Below is a small trained network, with its code and all its weights. Each question gives an input and a target symbol and asks what happens when units are switched off, that is, made to give their printed mean instead of their output.

import numpy as np


def w(rows, s, z=0):
    codes = np.array(rows[::2]) - 128.0
    scale = np.full(codes.shape[1], s)
    scale[-1] = z or s
    return codes * scale


def f(y):
    return np.maximum(y, 0)


def softmax(a):
    e = np.exp(a - a.max(-1, keepdims=True))
    return e / e.sum(-1, keepdims=True)


def log_softmax(a):
    a = a - a.max(-1, keepdims=True)
    return a - np.log(np.exp(a).sum(-1, keepdims=True))


def net(x, mask):
    ids = ['Θαδηφψ'.index(c) for c in x.split()]
    T = len(ids)
    res = E[ids] + P[:T]
    r = res
    for j in range(3):
        rows = slice(3 * j, 3 * j + 3)
        q, k, v = (r @ M[0][rows].T for M in (Q, K, V))
        z = softmax(np.where(np.tri(T) > 0, q @ k.T / 3**0.5, -1e9)) @ v
        o = O[0][rows]
        res = res + np.where(mask[j], z, o[:, -1]) @ o[:, :-1]
    y = f(res @ A[0][:, :-1].T + A[0][:, -1])
    res = res + np.where(mask[3:11], y, B[0][:, -1]) @ B[0][:, :-1]
    return log_softmax(res[-1] @ U[:, :-1].T + U[:, -1])


Q, K, V, O, A, B = {}, {}, {}, {}, {}, {}
E = w([
[132,192,214,79],'Θ',
[216,100,83,129],'α',
[179,43,110,189],'δ',
[201,133,186,252],'η',
[63,90,108,197],'φ',
[122,200,67,176],'ψ',
],0.011)
P = w([
[255,68,71,134],'0',
[220,30,167,85],'1',
[219,77,172,103],'2',
[219,156,174,123],'3',
[204,169,206,121],'4',
[182,181,203,144],'5',
[178,206,206,163],'6',
],0.0039)
Q[0] = w([
[123,150,133,143],'head 0',
[117,176,105,138],'head 0',
[162,109,132,115],'head 0',
[50,83,143,55],'head 1',
[71,172,69,75],'head 1',
[117,109,173,215],'head 1',
[198,55,96,242],'head 2',
[99,194,82,199],'head 2',
[124,170,253,177],'head 2',
],0.035)
K[0] = w([
[125,151,123,127],'head 0',
[118,115,147,120],'head 0',
[111,144,118,146],'head 0',
[195,75,149,166],'head 1',
[198,123,78,155],'head 1',
[98,185,187,150],'head 1',
[1,125,99,128],'head 2',
[147,143,55,151],'head 2',
[108,168,169,229],'head 2',
],0.043)
V[0] = w([
[123,104,172,112],'head 0',
[120,79,204,166],'head 0',
[143,140,70,250],'head 0',
[89,61,148,230],'head 1',
[95,95,188,116],'head 1',
[120,127,161,86],'head 1',
[214,97,147,95],'head 2',
[101,81,74,106],'head 2',
[123,113,88,169],'head 2',
],0.019)
O[0] = w([
[129,73,128,130,121],'head 0',
[52,44,69,116,180],'head 0',
[35,243,40,111,247],'head 0',
[12,118,246,202,118],'head 1',
[153,180,199,143,115],'head 1',
[180,162,131,112,123],'head 1',
[135,92,114,253,170],'head 2',
[87,62,111,38,74],'head 2',
[140,139,56,101,159],'head 2',
],0.012)
A[0] = w([
[75,102,175,73,54],'neuron 0',
[146,61,139,111,91],'neuron 1',
[148,128,109,67,3],'neuron 2',
[97,3,151,137,60],'neuron 3',
[108,50,91,165,55],'neuron 4',
[68,132,113,117,19],'neuron 5',
[98,197,125,119,63],'neuron 6',
[110,168,162,129,44],'neuron 7',
],0.016,0.0058)
B[0] = w([
[165,57,148,34,157],'neuron 0',
[120,88,101,100,135],'neuron 1',
[122,104,188,181,162],'neuron 2',
[74,253,92,143,144],'neuron 3',
[167,55,188,94,190],'neuron 4',
[171,193,129,173,226],'neuron 5',
[92,51,146,64,248],'neuron 6',
[153,90,160,97,164],'neuron 7',
],0.019,0.018)
U = w([
[193,145,135,137,154],'Θ',
[192,1,52,140,52],'α',
[95,160,138,155,133],'δ',
[73,37,139,192,56],'η',
[153,111,153,73,74],'φ',
[52,76,17,135,254],'ψ',
],0.0055,0.007)

Each question gives the input, a string of symbols that net reads in full, and the target symbol t.
The units are the heads (3 rows each of Q, K, V and O) and the neurons (one row each of A and B). Each row of codes is followed by its name. A weight is (code - 128) times the scale printed after its matrix; where a second scale follows, it is the last column's (O, A, B and U).
mask holds one flag per unit, heads first, then neurons. A switched-off unit (its flag False) gives its mean, the last column of its rows in O or B, instead of its output. The means were averaged over made-up inputs and are rounded, as every weight is.
A unit's drop is (log p(t) with every unit on - log p(t) with that unit switched off) / (log p(t) with every unit on - log p(t) with every unit switched off).
The circuit of an input: a set's keep is (log p(t) with only the set's units on - log p(t) with every unit switched off) / (log p(t) with every unit on - log p(t) with every unit switched off). Starting from all 11 units, units are removed one at a time, each time the one whose removal leaves the highest keep (on an exact tie, the one counted first), for as long as the keep stays at least 0.8.
circuit, biggest first: the units of the circuit, biggest drop first
most important unit: the unit with the biggest drop
k most important neurons: the k neurons with the biggest drops, biggest first
heads that matter: for each layer, one digit per head in row order, 1 if its drop is at least 0.15 and else 0, layers parted by /
input η η η δ, target δ: circuit, biggest first -> (head 1; neuron 3; head 2)
input α η δ φ η, target φ: circuit, biggest first -> (head 1; head 2; neuron 0)
input δ α Θ φ, target Θ: 2 most important neurons -> (neuron 6; neuron 2)
input η α η η, target η: most important unit -> head 1
input α Θ Θ, target Θ: circuit, biggest first -> (neuron 6; head 0)
input η η η ψ η ψ α, target ψ: circuit, biggest first -> (neuron 4; head 1; head 0)
input δ Θ Θ η, target Θ: circuit, biggest first -> (head 1; head 2)
input η η η α α φ δ, target φ: circuit, biggest first -> (head 1; head 2; neuron 0)
input α η α, target α: circuit, biggest first -> (neuron 4; head 2)
input α δ δ ψ η, target ψ: heads that matter -> 010
input η η Θ α Θ α, target Θ: heads that matter -> 111
input Θ η ψ α Θ α, target Θ: circuit, biggest first -> (head 0; neuron 6)
input α φ φ η α, target φ: circuit, biggest first -> (head 1; neuron 0; head 2)
input α Θ Θ φ, target α: circuit, biggest first -> (head 0)
input α α Θ, target Θ: circuit, biggest first -> (head 0; neuron 6)
input η η η η Θ φ ψ, target α: 2 most important neurons -> (neuron 5; neuron 3)
input η η φ α, target φ: 2 most important neurons -> (neuron 0; neuron 5)
input α η η η α, target α: circuit, biggest first -> (neuron 4; head 2; head 1)
input ψ φ δ Θ, target η: heads that matter -> 011
input η η η η Θ, target ψ: heads that matter -> 100
input Θ η η, target α: heads that matter -> 101
input α η φ, target φ: heads that matter -> 011
input η α η ψ δ, target ψ: heads that matter -> 100
input ψ η η φ α η, target φ: most important unit -> head 2
